Each row of numbers stands for one node and depends on some of the facts below. Use the named rows to name the rest.

Some nodes and their rows:
[-15   9   2   7  -1   9   3   5   2   3  -1   4  -3   3 -12   7  -2   1
   3  -4  -7  -3   3   4  -6   3  -1   2  -4   0  15  -1   2  -1   5  16
  -1  -1   9   2  -4  -7   0  -7]: klozuk
[ 0  4 -3 -7 -1 -2  4 -2  2  5 -2  3 -3  1 -5  1  0  1  0  2  0  1  4 -2
  6  3  6  4  0 -2  7 -1 -2  4 -2 -7 -3 -4 -3 -5 -8 -2  2 -4]: betrok
[ 4  1  8 -1  6 22 -6 10  7  4 -1  2 -5  2 19  4  6 -3  8 -6 -1 -3 -5 18
  1  5  3 -2 -4 -5 -1 -1  1  7  0  8  3 -2 -1 -6  1  3 -6 19]: selilol
[-8  4  2 -6 -2 13 -4  0  3 -1 -3  0 -1 -1 -3  6 -5 -1 -1 -1  2  3 -1  5
  1  3  5  2 -2 -5  1 -1 -3  6  2 -3 -2  5 -3 -6  0  1  0 -3]: lokikle
[-1  3  1 -1  2 -1  1  2  3  0 -1  2 -5  2  0  3  0  1  4  1 -4  2  0 -2
  4  3  6  3 -4 -3  4 -3 -3  4 -1 -3 -1  1 -1 -4 -7 -3  3  1]: klatobru
[-2  1  1 -5  2 -1  1  1  3  0  0  1 -6  4  0  3  1  3  2  2 -2  0  3  4
  2  3  4  5 -3 -2  3 -2 -3  2  0 -2 -3 -1  0 -4 -4 -2  1  2]: skolin
[ -3  -3  -1  -6   1 -15  -1  12   3   5   6   1 -10   9   5   2   3   2
  12  -1  -7  -3   2 -10   3   2   6   2  -9  -3 -11  -3  -4  -1  -5   1
  -2   8   3  -3  -4  -6   3   3]: pakluskun
[-12   8  -1   1  -2   9   0   5   0   2  -3   3   0   3 -12   6  -2   0
   2  -2  -5  -1   3   1  -3   3   0  -1   1  -3   9  -1   0   1   2   7
  -2  -2   4   3  -5  -5  -4 -10]: miflur
[ -5  -5   0  -9   2 -19  -1  16   3   3   8  -1 -13  15   8   3   4   4
  15  -1  -8  -4   3  -8   1   2   5   4 -11  -5 -17  -3  -6  -3  -5   2
  -3  11   2  -3  -2  -6   3   6]: petrok
[-7  4  1  9  8  9 -4  7 -1 -6 -1  0 -2 -3 -8  5  0  0  4 -1 -8 -2  0  3
 -4  3 -1 -7 -2 -1  9 -4  0  0  4  8  0 -2  9  5 -1 -5 -6 -1]: sovim
[-10  12   2   1  -8   5   3   9   0   9  -1   4   1  -1  -4  -2  -4   0
   6   0  -1  -2  -1  -2   0   3   3   5   1   3  12   0   1  -3   6   6
   3  -2   6   0  -8  -6   1  -9]: klepi
[-1  3 -2  0  0 -5  1  1  3  4  0  2 -5 -1 -1  1  1  1  3 -1 -3  0  1 -8
  5  3  6  2 -5 -1  5 -2 -1  4 -3 -2 -1  1  2 -5 -6 -3  2  0]: trifak
[ -8   1  -2 -15  -6  -6  -1  13   0   8   4   1  -6  15  -1   3  -1   2
  11   0  -3  -2   4  -3   1   2   5   3   0  -6 -15  -2  -5  -1  -2  -2
  -4   7  -3  -1  -4  -5  -2  -8]: katetrok
[-1  1  0 -5  3  0  1  1  3  0  0  1 -6  4 -1  3  0  2  3  2 -2  0  2  4
  2  3  5  5 -2 -3  4 -2 -3  2  1 -3 -3 -1 -1 -5 -5 -2  2  3]: voflar
[ 0  4  2 -5  0 10 -2  6  4  6 -1  3 -4  0  9  1  2 -2  6 -3  0 -1 -2  5
  4  4  5  1 -2 -4  1 -1  0  5  0  2  1 -1 -1 -5 -3  0 -2  6]: nibritram
[-1  1 -1 -3  1 -2  1  1  3  3  0  1 -5  1 -1  2  1  1  2  1 -2  0  2 -2
  4  3  5  3 -4 -1  4 -2 -2  3 -2 -3 -2  0  0 -5 -5 -2  2  2]: brobrun
[-9  3 -1 -3 -4 12 -6 -1  2  0 -2  0 -1 -6 -6  5 -4 -2 -1 -3  1  3 -1 -1
  1  4  4 -1 -3 -5  2 -2 -1  7  0  0 -1  7  2 -6  3  1 -2 -4]: vastas
[-4  3  0 -9  0  2  2  2  2  2 -1  2 -4  5 -3  3 -1  2  1  3  0  1  3  3
  2  3  5  4  1 -3  3 -1 -2  2  0 -4 -4 -3 -3 -4 -6 -2  0 -2]: zenifo
[  1   0   1  -1   2  -9   3   0   6  -3   0   0  -8  -3   8   0   6   3
   4   2  -4   0   5  -6   3   4   6   5 -11  -2   5  -4  -1   5   2  -3
  -2  -1   4  -6  -4  -3   2   2]: triflom

Facts:
fiplar: refers to; rufepe: uses
dreplu {fiplar=mavem,triflom}
droma {fiplar=kugrova,klozuk, rufepe=keflal}
kiflim {rufepe=renilok,skitrer,klafa}
flelil {rufepe=letras,lazim,broda}
rarus {rufepe=trudru,migrur}
flobin {rufepe=skabril,klafa}
laske {fiplar=musu, rufepe=trudru}
gubok {fiplar=broda, rufepe=putuklak}
lago {rufepe=pifal,klafa}
komes {fiplar=gotro, rufepe=femokluk}
ridror {rufepe=flosu,litru}
musu {fiplar=neplo, rufepe=skabril,samu}
tretun {fiplar=tovufu,musu, rufepe=nuzukan,viflik}
vuze {fiplar=segren, rufepe=skabril}
miklor {fiplar=lotis,fetek}
dregrim {fiplar=skedrus, rufepe=pugapla}
zapibrim {fiplar=degrom,kiplol}
nibritram {fiplar=treplen,niste}
feda {fiplar=selilol, rufepe=gripapo,grutruplun}
gostol {fiplar=miklor, rufepe=degrom}
skitrer {fiplar=baludrul, rufepe=mibrik,skabril,samu}
bize {rufepe=dimopo,klepi,bagim}
vidi {fiplar=maketis}
zenifo {fiplar=klafa, rufepe=samu}
pugapla {fiplar=laske, rufepe=klupar}
skodrum {fiplar=mustin,brofak, rufepe=gripapo,trudru}
samu {rufepe=skabril}
mibrik {rufepe=skabril,samu,klafa}
muklur {fiplar=lotis,grutruplun,grutrar, rufepe=skitrer,letuk}
lotis {fiplar=fegim, rufepe=samu}
stagrumus {fiplar=mavi}
bogros {fiplar=pakluskun}
zurun {fiplar=papla,flafe}
sitra {fiplar=dregrim, rufepe=fogidu,skabril}
nezok {fiplar=sovim, rufepe=skabril}
stugre {fiplar=trudru}
nidril {rufepe=fegim,samu}
migrur {rufepe=biken,trifak}
stigrobros {fiplar=vopo, rufepe=zizolu}
vefum {rufepe=mibrik,vaskala}
druklen {fiplar=sovim,zapibrim}
begal {fiplar=milovak}
skolin {rufepe=vepi}
viflik {rufepe=flafe}
bitre {rufepe=kudor}
saplir {fiplar=drirelel, rufepe=vuze,viflik}
brivo {rufepe=losek}
klepotek {fiplar=pugapla,muvo,drunal, rufepe=letras}
biken {rufepe=skitrer}
mavem {rufepe=dimopo}
katetrok {fiplar=gubok, rufepe=trudru,bikun}
flurigos {fiplar=tunebras, rufepe=biken,renilok,klatobru,nepebror}
betrok {fiplar=magun}
ramutra {fiplar=segren,trasi, rufepe=natom,muklur,zapibrim,klatobru}
muvo {rufepe=biken}
mavi {fiplar=grutrar, rufepe=kloder}
dimopo {rufepe=skabril}
statetre {rufepe=fegim,stivas,samu,bikun}
plofik {fiplar=musu}
vuska {fiplar=drirelel,minaba,zaskupler, rufepe=brimam}
kudor {fiplar=seplen}
mukles {fiplar=rastur,nidril}
miflur {fiplar=dapam,stagrumus}
sigrim {rufepe=nepebror}
magun {rufepe=skabril}
mabu {fiplar=melis,maketis}
tutrok {fiplar=detro}
klepi {fiplar=tutrok,paplos}
fogrigok {rufepe=drirelel,samu,staveran}
fegim {fiplar=kiplol, rufepe=skabril}
plistolin {fiplar=muklur, rufepe=trudru,samu}
kalol {fiplar=plaski, rufepe=stigusten}
desa {fiplar=muklur, rufepe=skabril,statetre}
skitak {rufepe=losek,skabril,mustin,klafa}
brobrun {rufepe=nidril,zizolu}
renilok {rufepe=viplu}
trudru {rufepe=skabril,samu,musu}
ploram {fiplar=natom, rufepe=fogidu}
pakluskun {rufepe=femokluk}
plafuma {fiplar=letras,kugrova,gurek, rufepe=trudru}
mustin {rufepe=mibrik,viplu}
putuklak {fiplar=mustin,musu}
stagal {rufepe=druklen}
gurim {fiplar=brudum,fetek, rufepe=skabril,rubrin}
fogidu {fiplar=drunal, rufepe=neplo}
detro {rufepe=klozuk,skitrer}
ladol {fiplar=gurek}
paplos {fiplar=plafuma}
letuk {rufepe=femokluk,nuzukan,dimopo,kudor}
vopo {fiplar=skabril,begal}
brimam {rufepe=sigrim,samu,vepi}
bikun {fiplar=dimopo,magun}
pifal {rufepe=droma,truflenul}
getin {rufepe=sigrim,dimopo,lazim,flafe}
kloflo {fiplar=bolis, rufepe=skabril,bitre,druklen,klafa}
brofak {fiplar=selilol, rufepe=brobrun}
dapam {rufepe=musu}
litru {rufepe=niste}
rubrin {fiplar=drafes}
lokikle {fiplar=baludrul, rufepe=klatobru,vatrel}
gotro {fiplar=tatine}
skedrus {fiplar=vopo}
nepebror {rufepe=musu}
fetek {rufepe=vefum,trudru,samu}
keflal {fiplar=begal, rufepe=truflenul,skitrer,putuklak}
bitu {fiplar=lago, rufepe=klafa,staveran}
vepi {rufepe=skabril,vaskala,kloder}
zeska {fiplar=flosu,melis}
klupar {rufepe=bikun,druklen}
grubriser {rufepe=kloder}
neplo {fiplar=mibrik, rufepe=skabril}
vegra {fiplar=natom, rufepe=brester,triflom}
drirelel {fiplar=klamom, rufepe=skabril,samu,vatrel,pakluskun}
stivas {rufepe=skabril,trifak}
traga {rufepe=mibrik,kudor}
lostis {rufepe=trudru,skabril,lazim,samu}
pladam {rufepe=vefum,truflenul}
gurek {fiplar=losek, rufepe=plofik,viplu,mavem}
kaga {rufepe=trudru,skabril,dimopo,tunebras}
voflar {rufepe=renilok}
sovim {fiplar=minaba,mavi}
zaskupler {fiplar=minaba, rufepe=trudru,stivas,segren,niste}
milovak {rufepe=natom}
treplen {rufepe=renilok,druklen}
stobra {fiplar=begal, rufepe=stivas}
flosu {rufepe=lazim}
selilol {fiplar=begal,keflal, rufepe=musu}
staveran {rufepe=drunal}
drafes {rufepe=skabril,lazim}
seplen {fiplar=drirelel, rufepe=letras}
zamugu {rufepe=femokluk}
kladrar {rufepe=kiplol,flurigos}
segren {rufepe=kloder}
luster {fiplar=zeska, rufepe=stigusten}
neskasko {fiplar=vetren}
melis {fiplar=losek,tatine,minaba, rufepe=trudru}
klomaki {fiplar=droma, rufepe=skabril,viplu,musu}
femokluk {fiplar=plafuma, rufepe=skabril}
papla {fiplar=broda,petrok, rufepe=plafuma}
tatine {rufepe=skabril,kudor,dreplu}
losek {rufepe=skabril}
dozon {fiplar=pugapla,degrom, rufepe=trudru,lazim}
klozuk {fiplar=bruklin,grutrar, rufepe=putuklak}
brudum {fiplar=nidril, rufepe=losek}
bruklin {rufepe=maketis,klatobru}
suvol {rufepe=trudru}
petrok {rufepe=lazim,samu}
bodum {rufepe=mibrik,sigrim,skabril,lazim}
klafa {rufepe=skabril,samu,vaskala}
vatrel {fiplar=laske}
litiri {rufepe=lazim,dapam}
drunal {rufepe=neplo,niste}
brulu {fiplar=nibritram,brofak,selilol, rufepe=lazim}
stigusten {rufepe=paklolel}
klatobru {rufepe=stivas}
vifu {fiplar=feda,nezok, rufepe=nuzukan,dapam,renilok,brotok}
rastur {rufepe=skabril}
klegrim {rufepe=klafa,tunebras}
trasi {rufepe=vaskala,triflom,plafuma}
plidrin {rufepe=trifak,defu}
defu {fiplar=zapibrim, rufepe=femokluk,kiflim}
dipur {fiplar=gubok}
gritrum {fiplar=begal,zapibrim, rufepe=viplu,putuklak}
kiplol {fiplar=renilok}
kloder {rufepe=trudru}
vaskala {rufepe=skabril}
flafe {rufepe=trifak}
letras {rufepe=skabril,skitrer}
zaflin {fiplar=kiplol}
vastas {fiplar=geflek}
ristel {fiplar=degrom,geflek, rufepe=dimopo}
brester {fiplar=plofik}
gripapo {fiplar=vatrel, rufepe=skabril}
drudram {fiplar=baludrul,mustin,geflek, rufepe=samu,vatrel}
sigel {fiplar=paklolel, rufepe=futrus,bitre}
bagim {rufepe=vatrel}
kule {fiplar=melis,lago}
klamom {fiplar=bitu, rufepe=skabril,tovufu}
brotok {fiplar=begal, rufepe=litru}
zizolu {rufepe=nuzukan,lazim}
grena {rufepe=letras,musu}
tovufu {rufepe=skabril,skitrer,bikun}
truflenul {rufepe=litru}
tunebras {fiplar=dimopo, rufepe=viplu,kudor,klozuk,vaskala}
stuple {fiplar=klupar, rufepe=kitu}
rugus {fiplar=natom,bogros,petrok}
triflom {rufepe=vaskala}
vetren {fiplar=grubriser,brotok, rufepe=skabril}
minaba {rufepe=klafa}

Which node is each row?
No name comes twice in this set of rows, the named rows included.
[-8 10  5  6 -2  4  3  7  2  2  2  2 -3  0 -1 -2 -2  2  8  3 -3 -3 -2  9
 -2  4  2  7 -2  4 14 -2  1 -5 10 11  3 -2 10  1 -6 -7  3 -2] | paplos
[-7  8  3  3  0  6  0  9 -2 -1  1  1  1 -3 -2 -3 -3  2  7  5 -3 -2 -2  6
 -1  3  2  2  2  2  8 -3 -1 -5  8  3  2 -4  6  4 -6 -6 -2 -5] | ladol
[-6  3  2  8  6 -1  1  1  3 -2  0  2 -7  0 -5  5  2  1  3 -2 -8 -2  1  1
 -2  3  1  1 -7  0 11 -3  0  1  1  9 -1  0  9 -1 -3 -5  1  4] | dapam
[  6  -1   0   2   7 -12   4  -4   6  -1   1   1  -9  -1   2   0   4   3
   2   3  -5   1   2  -2   6   4   6   6  -8   1  11  -3  -2   4  -4  -3
  -2  -2   1  -8  -7  -3   7  10] | dimopo
[-10  11   5   2  -4   7   2   9   1   4   1   3   0   0  -4  -1  -3   1
   7   2  -2  -3  -1   9  -3   3   1   6   1   3  12  -1   0  -5  10   9
   2  -3   7   2  -6  -6   1  -6] | femokluk
[ -8   3  -5  -5   3   5   3  -3   1   1  -5   3  -4   7 -18  11   0   0
  -5  -3  -5   1   8  -2   0   3   2  -2   1  -6   7  -1  -2   7  -5  -1
  -8  -4  -3  -1  -5  -2  -4  -9] | gurim
[ -6   1  -2  12   7   4  -4  -2   3  -3  -3   1  -6  -4  -8  11   2  -3
   0  -9 -11   1   0  -8   1   4   2  -7 -10  -5   9  -4   0  10  -6   9
  -1   6   7  -4   0  -3  -1   4] | kiplol
[ 5 -1  6 -1  7 11 -3  6  7  2  0  2 -8  3 16  3  7 -1  6 -3 -3 -2 -2 14
  2  5  4  1 -6 -4  1 -2  0  5 -1  6  1 -2  0 -6 -1  1 -3 19] | grubriser
[-11   6   1   9   3   6   0   3   2  -1  -1   2  -4   1 -10   7   0   0
   2  -3  -8  -2   2   3  -4   3  -1  -1  -5  -1  13  -3   1   1   3  13
  -1  -1   9   2  -3  -6  -1  -2] | stagrumus
[ -2   4  -3  -4  -3  -2   1   2   1   8  -1   3  -3  -1  -5   0   0   0
   2  -1  -1   0   2 -10   5   3   6   2  -2  -1   5  -1  -1   4  -4  -4
  -1  -1   1  -4  -6  -3   0  -5] | rubrin
[-11   7   7  12   6   7   3   4   4  -6  -1   3  -7   6  -7   9  -1   1
   4  -2 -10   0  -1  11  -5   3   0   4  -8  -1  14  -3   0   0   7  16
  -1   1   7   1  -6  -7   4   3] | bruklin
[ 1  4  6 -6  2 26 -5 11  5  5 -3  4 -3  4 14  5  4 -4  8 -7  0 -2 -4 17
  1  5  3 -3  1 -7 -2  0  0  7  0  6  1 -4 -4 -4 -1  3 -8 11] | stobra
[ -2  -3   2   5   4   0  -5  -4   6  -4   2  -2  -8  -8   4   3   0   1
   1  -1  -3   2  -3   1   2   4   5   2 -13  -2   5  -4  -1   6  -2   3
   0   9   7 -10   4   0   4  12] | baludrul
[-6 -1  2  0  3  3 -4 -5  5 -5  0 -2 -6 -5 -2  5 -4  2 -2  2 -1  4 -2  5
  0  4  5  5 -9 -3  5 -3 -3  4  2 -1 -2  9  3 -9  4  0  6  6] | muvo

The same nodes again, as new rows of numbers:
Some rows with their names:
[ 16   7  -1 -38  14 -11  -5   5   6  -1   0  -5  -9   7]: zapibrim
[-2  1 -5  1 -2 16  6 -4 -3 -2 11  1  4  0]: voflar
[-25   8 -14   7  27  18  -7  38  10  -4  -2   2   5  18]: natom
[ 24  -1   8 -23   3 -13   6  -9  11  -2  -8  -6  -9   6]: defu
[  4 -11   2  14  -6  13   4 -14   3   0   4   4   6  -1]: sigel
[  4   8  -7  -6  22 -18   8 -13   3  34  -6  11  -4  -1]: vopo
[-1  1 -1  9 -2  6 -2  0  5 -5  5  8  1 -6]: staveran
[-11 -11   3   2  -2 -13 -12  -2 -13  -2   0 -25   9   5]: paplos
[  8   9   1  17   9   9   1   6   1 -10  15   0   7  -3]: viplu
[ -3   9   8  10   6   8   5  18   6  -5  11  -4   4 -20]: lazim
[-2  1  4  3  3 11  3  7  3 -3  5  4  8 -9]: viflik
[-19   1 -12  21   1  14   5  11  19  -5 -23  -3  -4   7]: katetrok
[-4 -3  4  9 -2 11  4 -2 -1 -6  4  9 -2 -1]: brivo
[ 13  -7   6 -20  10 -13  -1 -16  19  -4   4 -10  -9   4]: zaflin
[ -3  14 -10   3  14  -5  -1   7  -4  12  10   7  -2  -7]: niste
[  4   4 -10  -5   4  16 -10   5   0  -7   2   4  11  -7]: klatobru
[  6 -11   7   8  -1 -20 -10   3 -13  -8  -9 -26  15   2]: femokluk
[  5 -25  -1   8 -17 -13 -11   0  -7   9  -5 -22  10   0]: luster
[  2  17 -10  -8  22 -16  14 -10   2  36  -4   6  -5  -3]: brotok

Rows to name:
No name comes twice in this set of rows, the named rows included.
[-11 -14  -4  -3  -3 -26  -7  20 -29  -1   4  -7  -9  19] | minaba
[ -1  10 -16 -22  26 -10   4 -11  -5  35 -12  17  -2   7] | milovak
[  2   3 -12  -1  20  -5   8 -19  -3  32 -10   9 -12   0] | dregrim
[ 21   5   0 -26 -14   6  -2  -6   9   5 -18   8   5  -2] | lokikle
[-10 -17  -4   2 -11 -20  -4  15 -30   5  -5  -5  -1  15] | tatine
[  6   2  -7   0  16 -12   5 -18  10  30 -10   6   2  -5] | neskasko
[-3  1  1  0  5 12  5  6 -4 -7 13 15  7 -1] | mavem
[ 31   5  17 -17 -12  -5   7  -9  15   4 -13   0  -1   7] | ristel
[ -4 -11   3 -10  -2 -24  -1 -14  -8 -14 -10 -19   3  11] | klomaki
[ -7 -18  -3   4 -12 -16  -4  10 -21   5  -4 -17  10  14] | gurek
[-18   8 -12  22  13  15   4  18  17  -3  -6  -1   1  21] | gubok
[ 26  13   3  -5 -10   4   4  -4   5   2  -6   0   0   1] | skitrer

